Below are the code and all the weights of a small trained network. Each question names an input and a class and asks about switching units off, where a switched-off unit gives its printed mean instead of its output.

import numpy as np


def w(rows, s, z=0):
    codes = np.array(rows[::2]) - 128.0
    scale = np.full(codes.shape[1], s)
    scale[-1] = z or s
    return codes * scale


def norm(h):
    return h / np.sqrt((h * h).mean(-1, keepdims=True) + 1e-5)


def f(y):
    return np.maximum(y, 0)


def log_softmax(a):
    a = a - a.max(-1, keepdims=True)
    return a - np.log(np.exp(a).sum(-1, keepdims=True))


def net(x, mask):
    res = np.array(x, float).reshape(1, 8) / 4 @ E
    u = 0
    for l in range(4):
        y = f(norm(res) @ A[l][:, :-1].T + A[l][:, -1])
        res = res + np.where(mask[u : u + 4], y, B[l][:, -1]) @ B[l][:, :-1]
        u += 4
    return log_softmax(norm(res)[-1] @ U[:, :-1].T + U[:, -1])


A, B = {}, {}
E = w([
[174,119,57,43,124,137,142,66],'x0',
[111,87,181,142,26,21,249,101],'x1',
[48,104,107,183,113,70,82,210],'x2',
[159,84,68,88,149,116,133,127],'x3',
[115,142,140,211,86,18,104,126],'x4',
[100,49,65,73,76,62,121,84],'x5',
[139,105,60,193,61,116,60,86],'x6',
[115,188,77,47,219,139,116,129],'x7',
],0.011)
A[0] = w([
[183,59,173,114,146,18,103,43,49],'0.n1',
[130,64,255,90,126,144,134,112,45],'0.n2',
[58,127,177,33,184,100,245,110,95],'0.n3',
[186,234,195,118,174,55,205,115,1],'0.n4',
],0.0081,0.0064)
B[0] = w([
[133,142,98,157,8,135,98,114,205],'0.n1',
[97,200,178,104,117,112,189,161,172],'0.n2',
[194,174,85,106,130,131,187,194,253],'0.n3',
[96,244,147,143,101,129,249,122,179],'0.n4',
],0.011,0.0049)
A[1] = w([
[156,143,122,116,88,142,117,39,5],'1.n1',
[123,145,251,101,157,196,166,177,7],'1.n2',
[81,197,131,171,177,186,82,168,56],'1.n3',
[142,132,232,182,136,237,105,142,35],'1.n4',
],0.011,0.003)
B[1] = w([
[209,117,120,162,146,127,114,88,187],'1.n1',
[192,123,139,150,88,142,191,103,253],'1.n2',
[200,84,179,81,249,100,132,98,241],'1.n3',
[202,94,137,130,119,165,65,65,237],'1.n4',
],0.015,0.0059)
A[2] = w([
[119,94,3,25,153,190,85,112,153],'2.n1',
[147,131,168,119,131,153,176,167,196],'2.n2',
[128,121,129,69,143,99,120,152,2],'2.n3',
[118,70,173,125,96,100,164,161,90],'2.n4',
],0.015,0.0045)
B[2] = w([
[225,143,197,80,224,72,31,169,255],'2.n1',
[92,137,2,108,134,206,81,139,217],'2.n2',
[194,141,76,102,172,96,113,107,141],'2.n3',
[46,171,128,233,139,171,85,148,181],'2.n4',
],0.011,0.0098)
A[3] = w([
[40,139,170,123,183,117,123,94,22],'3.n1',
[156,32,232,86,207,55,64,138,91],'3.n2',
[123,136,249,137,245,97,86,68,2],'3.n3',
[206,81,94,199,164,193,106,2,126],'3.n4',
],0.0077,0.0042)
B[3] = w([
[164,120,50,157,113,78,47,156,130],'3.n1',
[1,164,116,154,81,36,65,191,247],'3.n2',
[87,146,99,91,172,36,84,241,202],'3.n3',
[55,93,162,2,97,169,116,127,254],'3.n4',
],0.0087,0.0075)
U = w([
[180,129,139,75,217,97,37,156,215],'0',
[182,94,143,103,75,151,144,62,185],'1',
[121,211,117,131,135,169,236,183,33],'2',
[6,120,115,225,56,56,97,170,4],'3',
],0.017,0.0039)

Each question gives the input, the list of numbers given to net, and the class t.
The units are the neurons (one row each of A and B). Each row of codes is followed by its name. A weight is (code - 128) times the scale printed after its matrix; where a second scale follows, it is the last column's (A, B and U).
mask holds one flag per neuron, layer by layer. A switched-off neuron (its flag False) gives its mean, the last column of its row in B, instead of its output. The means were averaged over made-up inputs and are rounded, as every weight is.
A unit's drop is (log p(t) with every unit on - log p(t) with that unit switched off) / (log p(t) with every unit on - log p(t) with every unit switched off).
The circuit of an input: a set's keep is (log p(t) with only the set's units on - log p(t) with every unit switched off) / (log p(t) with every unit on - log p(t) with every unit switched off). Starting from the 12 units with the biggest drops (on a tie, the unit counted first), units are removed one at a time, each time the one whose removal leaves the highest keep (on an exact tie, the one counted first), for as long as the keep stays at least 0.8.
circuit, biggest first: the units of the circuit, biggest drop first
unit that matters most: the unit with the biggest drop
top k neurons: the k neurons with the biggest drops, biggest first
drop of u: that unit's drop, to one decimal
input [5,-3,-8,7,4,-8,-8,-3], class 2: circuit, biggest first => (0.n4, 2.n1)
input [-3,-3,-1,-7,-3,-7,-8,-1], class 1: circuit, biggest first => (1.n2, 1.n4)
input [-3,4,2,2,4,-5,-7,-7], class 2: circuit, biggest first => (1.n2, 0.n4)
input [-4,2,-1,-4,5,-3,7,3], class 3: circuit, biggest first => (2.n1)
input [3,-2,7,-2,-8,8,-1,-8], class 3: top 2 neurons => (3.n2, 1.n3)
input [-1,4,4,6,6,-6,-3,3], class 2: top 2 neurons => (0.n4, 3.n2)
input [-1,1,2,-2,-5,-4,-2,-5], class 1: top 2 neurons => (1.n4, 1.n2)
input [4,3,-2,-7,-7,3,-2,-8], class 2: top 2 neurons => (0.n2, 0.n3)
input [0,-3,-4,0,4,-6,-8,1], class 2: top 2 neurons => (0.n4, 2.n1)
input [-8,3,-3,-6,1,5,0,3], class 3: top 3 neurons => (2.n4, 1.n3, 2.n1)
input [3,-6,-3,-2,6,6,-4,-6], class 1: top 2 neurons => (0.n1, 2.n1)
input [-2,8,4,-4,2,5,-8,4], class 2: top 2 neurons => (0.n3, 3.n2)
input [-1,2,3,8,1,-2,-7,-7], class 2: drop of 3.n2 => 0.2
input [6,6,2,-7,1,-1,2,-1], class 3: unit that matters most => 1.n4
